Each row has a class, written as a number after it.
[-366 -266  186   57 -259   95   29  248  -88  151 -195  262 -177   22
 -270 -447 -554  240  342  367   91   19  207  262  245 -101  398  319
  104  100 -296  -68   -6 -144  277 -213 -499]
0
[ 169 -510   79    9  215  168 -143   27 -115  -29  243 -117  377  -34
 -310  545  264  597  338 -129  -46   58  323 -120   -5 -242    7  245
  172 -458    3  -92   77  -41  603 -173 -156]
10
[  71   62  149  -52   95   35   52 -124   28  -52   39 -196   30  191
  -59  105  110  -29 -188  -76 -117  -73 -137   39    7  202 -330 -197
  -38  -80  125  111   41  159 -110  -90   86]
5
[  10 -286 -240  -53  109  -48   -5  172   93  164  237 -306  354 -557
   47 -159   40   -4  -28  -45  -26    5   38  238  -53 -326  317  174
 -387  384  -13 -106 -153   69  111  -24  -67]
2
[-284 -191  -89 -269  109   40 -215  120  147   12  411 -250 -251 -345
 -284 -203 -273 -492  180   31 -312  119  344  253   -5 -121   -8 -124
 -667  266 -100 -150  -92  183 -217 -345  135]
5
[ -96  109   69   15 -247   11  -36 -209  150  -53 -140 -431  145 -229
  117  112   34   67  298   43  -98  -60  -39  -80  209 -127 -240   14
  -29  192  196  196 -103  -32  226 -237    0]
3
[   4   83  -64  -65 -226  138 -101   54  233 -297   71  238 -310   62
 -236    8 -239   53  521  277  -61  340  307 -215   -8 -212  -36  106
    3  -27 -439  200  -14  136  213  114   88]
9
[ 209  -22   54  -11  418  -37  279 -182   20   37  499 -455  604 -159
 -314  344 -267   98 -153   85 -539  -79   36  268  -67 -148 -265  -41
   87   46   82  502  192  161  402   14  -62]
11
[ -81  120  119  -73 -156  114 -150  -85  195   65  -35  -52 -305 -282
  153 -101   84  125  197 -253 -128 -104  144  289   83 -138  120   57
  -70  -37  124  -85  -80 -197   70  -99  110]
9
[  61   72  140  171   65  113  -40  -93 -114  115  245  -66  243  279
  -76  -81  -37  463 -266  169 -221  -28 -211  -94  106   73   -8   87
  113   11 -147  422  219  261  247  -78  109]
1
[ -70 -218  201  -19  198   81 -147   -5  141  -45  159 -364  325 -247
   92  158 -131  383   41  -97  -46  142   91  263 -153 -205  173  166
  -86   50   45   39   56   22  490 -241    6]
6
[ 201  -33  -25  -63 -113   -9  172   20 -188  183  243   71   36  167
 -249   57  122   76 -108   24 -113  -48  -18  -42  197 -434 -199   16
   52   44 -200   70 -127   -3 -344  208  -77]
5
[ -59 -110  390   14  320  -27 -145   37   10  115  209 -159  143  142
  301  351  285  308 -331 -319    7  122 -141  -74  -14 -240  -32  190
  114   26 -143 -262  -52 -106   77 -143   30]
4
[  49 -353  125  -99 -297 -278  341  601 -372  -38  -11  161  625  394
  -69  289  -37 -105 -532  -51  161  105 -359  211  305 -114  221  -79
 -159  143 -405 -115 -128  171  133  -23 -326]
11
[-404   61 -174 -123 -481 -149  -56   48  495 -226  -41  -19 -199  275
 -183  -88 -401 -386 -241  174  -21  179   75 -238 -167  125  565  -64
 -475  -18 -178  -65  306  227 -266  210  110]
6
[  10  321  191   31   -8   15  164  114   94 -126 -430  192  163  170
   53 -116   34 -287  266  -70 -171  -21   32   29  161  451 -113 -128
  115 -112  229  104   93   32  138  -41  -45]
0
[ 472 -130  -11   87 -284  -45   86  124 -503  -33  259  337  -13  185
  -61  106  288  405 -208 -391   44 -173 -105   69 -197 -464   21  -22
  268 -138 -356  -56 -171   93 -389  323  170]
11
[ -97  167 -242   63    8  -12  102 -134   33   38   20  -23  201 -164
   18  -59  235  -78  260   66  -16 -142  147  -99  -15  275   33 -203
   -6   80  380  106  272 -104  221   29  204]
8
[-525  -85  -16  105 -267   76 -269  162   21  215  128 -152 -231   66
  -35 -352 -331  176   23  355  110  316  -15 -214  303  -30  451   77
 -245  127  138 -185    0   35  121 -232  -87]
11
[-215  -25  -23  113  122 -158 -232  234  -72  156  125 -171  221  -77
  -43 -277 -133 -426 -284   37   18  155 -155  177  233  169  -51  -77
 -391  187  352  186  -18  272   37  -36  -81]
9
[-218  -86 -308  212  -78 -228   40   91 -222   87  -65  -36  333  -32
  -15 -201   -4   50   16  232  112   92  -47  107   46   52  279  167
    9  324   39  268  174   29  425  -17  -72]
4
[-110   53  -99  -82 -172   -9  -94    5  122   61   94  -50 -133 -153
 -279 -210  -36 -294  246  156 -172  -40  149   45  114  -55   75 -100
 -171  194    5   10 -111   24 -178   66   40]
1
[-182 -102 -245  109 -307 -170 -270   66 -333  295   54   92   65  -58
  164 -181 -132   36 -144  298  141  196 -192 -229   68 -293  160    2
 -229  114  211  -89 -110 -169  -88 -118  -82]
6
[ 474  257  -93   14  524  179  320 -223   89 -214   18  295  123  184
  249  190  220  -45  101   95  132 -208   70 -402 -325  139 -413   42
  384 -215   69  -36   55  -87 -103  380  204]
1
[  91  147 -183   22  590  219  -42 -342  269 -445 -397  -93 -242 -140
  525 -201 -508  -74  266  240  181  163  106 -353 -284  402 -584   17
   14  -42 -364  158    6  -27  306  -21 -185]
0
[ 104  359  118 -158  115  157 -119  -91  322 -108  -71   53 -435 -194
  189 -107 -372 -359 -187 -190 -298  -46   38   29  186  -88 -568  -88
 -182  125 -336   27 -158   17 -447  258   61]
3
[  -2  374   88  -88  186  168  179 -474  498 -151  -61 -251   17  182
  105  289  -82    5   47    8 -281   13  196 -354   77  112 -334 -116
  147 -143   38  132  185 -135  -16  381    8]
7
[ -48  -81 -139  -20  -86 -110  128   87   27   73  214 -110  258 -256
 -186  -60 -171 -254  116  -26 -142  -51   85  254   -3 -545  249  -19
  -36  272 -194   69  -48   46 -110  194  -42]
10
[ -96 -347   94  202  464   72 -212  149 -203  295  112  -53  460    0
  293  152    0  599 -198    4   90  267   34  -65  -17 -368  392  501
  282 -104 -155 -229   -7  -94  453   20 -272]
1
[-119  145   95   70  -70   60 -125 -124  -39 -127 -390  121 -345   15
  210 -224 -289  -61  300   62   80  -28  -55  -42   -9  287 -270   64
   49  -19   85  226  -26    4  136 -154 -106]
0
[ 200   12 -248 -171  182 -118  254  -35  159   49   51  -14  363 -192
 -194   60   19 -544   23  110 -301  -49  129   36  -47  -34 -292 -123
 -325  138  -93  111   26  128 -149  128 -204]
8
[ 161  -39  181   34  436 -111  -62   64 -106  -12   26   99  378   -6
  103   42  117 -167 -157 -155 -103 -231 -182   65   58  235 -533   -9
  -71  -82  225  227  -53  -31   44 -126   47]
6
[ 141  301  350 -123 -229  -14  -87  193  -41  351  169   16  -36   32
 -131  -61   51 -101 -122  -53 -322 -105 -144  117  507 -118 -487  -65
 -170  109  167  106 -346   89 -338 -272 -174]
2
[ 130  -28   47  -42  215  136   18 -125  -48  -96 -128 -142    8 -141
  233  152 -116  228   19 -130   65   35   52  -24 -141  -56  -70   41
  203    3 -228   61   40 -107  274  113  -95]
0
[  43  129  190   -4  175  -68    1   48   23  -50  -37  -22  325  -26
  -24  138 -124 -158 -109  -49 -357  -72   13  102  231  143 -174   35
  -70  -73   36  204   66   -6  207 -107    9]
10
[ 461 -231   72 -136 -238  197  215   26 -291  327  374  -61 -326   84
  -88  -14  373  339 -146    4  -22  -19 -231  188  -69 -834 -161  110
  122  218 -261 -424 -622   99 -634 -139 -177]
9
[ -60  142  291   30  300   83   40  -27   72 -145 -156 -127   99  168
   -8  155 -167  245  -43 -274 -413    6  -97  176  169  524 -164  -18
   81 -126  -25  399  241  140  495  -25    7]
8
[ 652  236   47  341  548 -146  -69  183 -876  304 -387  558  811  440
  532   16  379  -82 -733   29  395 -304 -668 -303   88  443 -370   26
  222  -63  -36  171   -3   88   71  220 -335]
9
[  39   12 -115  169   42  -50  -61 -112 -101  -81   47  -66  -33  172
  111   83  -51  277 -188  214   30  210 -222 -160   45   45  -88  134
  224  -62   29  214  -63  -17  208   14   28]
7
[ 101   -7  -56  -22 -234   31    5   43  -50   40  106 -104 -133   45
   -9  163   61   30  -39  -29  -10  176 -127  -86  -82 -192  440 -115
  -43 -144   11 -242  -77  102    9   -8  -18]
6
[  93  233  250  109  389  192   47 -320 -317 -243 -395  208   46  307
  398  298 -109   87  343   90  160  -38  186  -60  -14  317 -195  105
  545 -278   58  117   99 -203  441  -78   -7]
0
[ -55  174  202   41   43    1    4  -42   97  -32 -224   32  -82 -108
    9  -83  -95 -102   16  -95 -244 -116   19  192  117  249  -93   19
  104   36  -69  157   55  -26  207   43  -92]
10
[ -69 -214 -242  190  479   58  -69 -416  -90 -217   33  -71 -355   55
  399    9 -491   30  105  325  245  376 -267 -243 -323 -203  -81  214
  125  -25 -339   60  -50  -47  231  -90 -161]
1
[-228  127  294   88   75   79 -309 -175  100 -300 -586 -218 -145 -489
  502 -164 -245 -138  201 -487   -8  -21  -47  193    4  418  -43  -13
 -377  116  197  196  192  -14  575    7  106]
10
[-286  357  266  -34  -89  138 -211  114   61  -32 -829  227 -444  132
  144 -317  -78 -291  188   53   85   15  -39 -125  433  750  -44 -146
 -182   14   31  -73   55    2   53  -41  -11]
11
[ 112 -211  -52  101  415 -103  233 -213 -145 -445 -220 -160  212  379
  142  482 -142 -202 -442 -228  -69   19 -433   56 -349  311 -195  -64
   12 -168 -311  216  401  338  446  157  -19]
1
[-108   -8  191   24  -51  186  -45  109  -57   36 -154   91   60   -6
  255 -215 -165  142   26  121  154   95   59 -248   22   -1  205   75
 -107  209 -167 -269   16   -2   35  -20  -50]
4
[ 315  310  -63   48  239  151  123 -242  119  131  -22 -220  153 -126
  297   27  323 -110   45   17   84  -78 -202 -139    6    8 -223 -162
  148   83  293   41 -105   95  -36   63   10]
4
[ 223  247  134  -97   48   45  162 -286  -89 -163 -470  264 -259  -46
  148  146   -1 -294  289 -186 -150 -160   69    8  -27  264 -321  -75
  216 -252   26  193   10 -201  -78   82  -39]
8
[-251  -55 -226   75 -196 -101  -73  -12   27  -81 -229   36 -121   20
  156  -16 -241  -91  114  209  202  111  -39 -176  -35   52  112   21
 -119  -87  111 -102    2  -33  115  -15 -120]
7
[ 184  116 -123  190  651  -35  183 -447  -11 -154 -280 -234  554 -238
  377  168   41 -303  -83  -45  -99 -294 -182  118 -239  383 -121  116
  377   58   25  588  342   26  664  127  -72]
2
[   4  209  350   10  598  102  177  -21   61   57 -227  -30  444 -131
  172 -148 -403 -266  100 -121 -423 -206   82  248  307  282 -782  141
 -136  203    4  558  117  219  287  -79 -267]
4
[-129  107  -37   26  -82  -31   -1  -77   73 -131  -93   11   53  151
  157   25  -74 -130 -276  -19   21  -48  -75  -85  -35  131   90 -141
  -64  -56    0   18  213   37  -61  158  223]
3
[-280  -47    9   76 -149 -161  -17  150  191   15   22   72 -183   78
  -60 -163 -222 -279 -257  -74 -194  186 -193   31  194  -17   51   70
 -298   12   58  -55   40   97 -164   57  -59]
2
[ 246 -350 -289  104  147  -24  -49   53 -142   52  186  -90  209   63
  -58   -9  405  254  106  322  518  254 -143 -254 -364 -284  422  305
  122  137 -154 -145 -176  149   14 -132  -96]
2
[-109  -79  210  -52 -211  -53 -265  146 -245  229  -12  -59  -32 -145
  -22 -217  160  158 -360 -100 -158  -65   -4  291  188  168   27   -7
  -66  110   82   20  -80 -142   59 -297    0]
10
[ -98   95   -6  122 -271   18   64 -124 -146   89 -234  -22   22   52
   99 -128 -137  -10  117  122   34  -76 -106   -2  223  -16   -6   61
   39  -46  259  217   40   15  163  -41 -160]
2
[ -45 -422  -86  102  -67   50 -225 -129  -23 -142   48 -229 -318 -191
  175  -71 -172  131  269   85  401  255  -72   87 -464 -588  174  353
  146  -94   15  -87 -295  116  -46 -308  -73]
9
[ 144  345  315   37   53   36   42 -214   63  -11  180 -235   92  -70
  189  246  -24  128 -334 -184 -194 -136  -66   40  204   37 -267  -73
   40  -40  122  271   92   24  165   62  158]
10
[ 128  184 -101  150  372 -143  228   20 -163  165  135  -90  487 -262
   56  -57  301 -215 -200 -177 -315  -95   71  234  130   94 -101  -61
   28  343   54  211  150   95   79  171  176]
4
[ 140   17 -140   57  171    3  284  198 -122   77  -49  246    2   91
 -122 -273   35 -177 -365  -11 -143 -134 -136   88  128  259  -78   65
  177  299 -234   58   55   27 -108  383 -130]
0
[-241  375 -200  -99 -389 -192  257  -68  195  -90 -164  148 -266  146
 -204 -112   37 -574  341   82 -247   15  219  110  288  141  -41 -268
  -34   46  140  136   49 -108 -279   36  177]
4
[ -93  -98  236 -171   50  -12  -69   40 -206  111  -20  -23  247  -59
    7   88 -340 -190   64 -134 -136  -99   23  106  227 -231  -93 -104
 -328   13  -20   66  -13 -131  -59  -99 -119]
11
[-395  414   90  241  -16  -36 -411   32   14  -38 -387  -75 -405 -147
  333 -455  410 -224  -24 -298   38   11 -127 -110  101  899   15 -297
 -201  198  425  -19  226  167   -1 -223  584]
2
[ -76   56 -319   55 -521 -236  -48  148 -180   26  -64  169 -306   53
 -236 -261   12 -110  -50  277  -32  141 -261   16  267   96  -34 -149
  -60  196  -34  206 -187    0 -127  -12   40]
2
[  26 -184   24 -138   81  140  -28 -182 -295  -63 -262  281  -83  -23
   80  -56 -746 -257  306  391  330 -100   50  226  -33 -248 -146   13
  -92 -136  -82  130 -134 -127  -59 -136 -285]
10
[ 100   62 -142   28  -57   19   52  -86 -178 -163 -190  189 -372 -124
  251 -168   11 -209  191  -89  103  -96   41  165 -252 -136 -180   59
  137   30 -121  -32 -103    3 -142  -79  135]
2
[  45 -145 -224   24 -357  -32  -38   87 -322  330  600  -40  258  -86
 -427  124 -156  309  404  556  -55   80  282   63  139 -884  538  252
  124  -16   -9   90 -213    9  154 -134  -57]
1
[-289  -40  147   10  637  226  105 -330  -12  -96 -230 -270 -238 -198
  354 -299 -188  138  395 -137 -244  -17  167   88 -288  379 -289   11
  289  193   55   40   62 -288  253 -178   17]
1
[ -75  -53  266  114   84   77  -97   24 -197   77 -183   27   56  -70
  106 -231 -135   70  112  -26  -27  -29 -135  215  342   95 -342   69
  -13   40   84  289  -66   48  234 -271 -123]
1
[  22   86  138  107 -281  -27 -170   35 -289  226 -190  -57   -1  182
   82 -123  360  257 -335  -10   95  -50 -249 -171   54  172  247 -121
  115  -85   57  -44   34   15  -11  -41   17]
7
[  -9   16  -97  172  304 -100  210 -176   46 -281 -296  276  352  235
   60  379   75 -442   22   37  122 -164  -28 -109  -79  223  216   17
  136 -158 -118  -62  470  -56  333  272   71]
6
[ -68  152  277  -65   67  -19 -199   80  192   23    0 -150  134   47
  -83  -55   -8 -210 -114   39 -207  110  -99  -28  233  124 -281  -71
  -66  145   27  177   -2   15   26 -215   -9]
0
[ 363  -32   33   57  339 -139  144  -76 -185  -32  301 -236  265  217
 -219  280  559   99  -54  -48 -219   27 -137  -86 -106    1 -418  -51
  204   20 -223  274  -71  226   63 -225   75]
6
[ -13  212  -45   65  575   -9  -18  112 -310    8 -108  -62  131 -174
  182 -509 -137 -252  422  131 -114   80   -8   13   19  549 -516 -128
 -200  401  157  418  -92  102  262 -417   -7]
6
[  65  108  127   61 -184   98   10 -116    0   39 -181  -60  -64   25
  176  -10 -112  134  111  201   99    4 -265    4  290 -133 -247  118
  233  -99  365   97 -221 -230  202 -216 -217]
3
[ 246  190  159  100  -17 -108  225   76  -92 -159  -17   61  155  279
    4  132  378  -58 -423 -361 -113 -147 -258   95   62  192 -221  -70
  170  -44   73  196  121  189  -80  277  272]
8
[-251  -71   -8 -157 -239  176  164  127  486   63   77    9 -295  147
  -20 -156 -336  -64  287  207  -14  134  144 -316   93 -495   21   98
 -441  -54  -90 -579 -178   76 -450  -79 -222]
7
[ -64 -149 -135   33 -147  -57   90   42  -82  -25   29  -11  -31   24
 -142  -99 -135 -199  126  138  -33  -53 -115  175    3 -205  141   55
  -20   93  -76   34 -102  122  -63 -136  -61]
3
[-208  -16  215 -184 -397   14  -24   87  266    3    3  -94 -303   90
 -264 -204 -507   25  133  167  -44  137   69  106  290 -299 -257   45
  -57   76 -166  172 -297  -49 -245  -11 -367]
3
[ 295  134  386  -53  329   -8  130  107 -250  -93   87   98  119  332
 -145  253  318  293 -500 -267 -355 -195 -103  226   63  466 -477  -40
  303 -112  -64  243  125    9   36  -89  335]
5
[  63   90  187  -38 -204  -55   95  178  -31  209  -70  139   32  -62
 -187 -252   17 -230 -283 -126 -322 -291  -16  383  289    3 -191   58
 -164  175   48    8 -105   76 -346   51 -121]
3
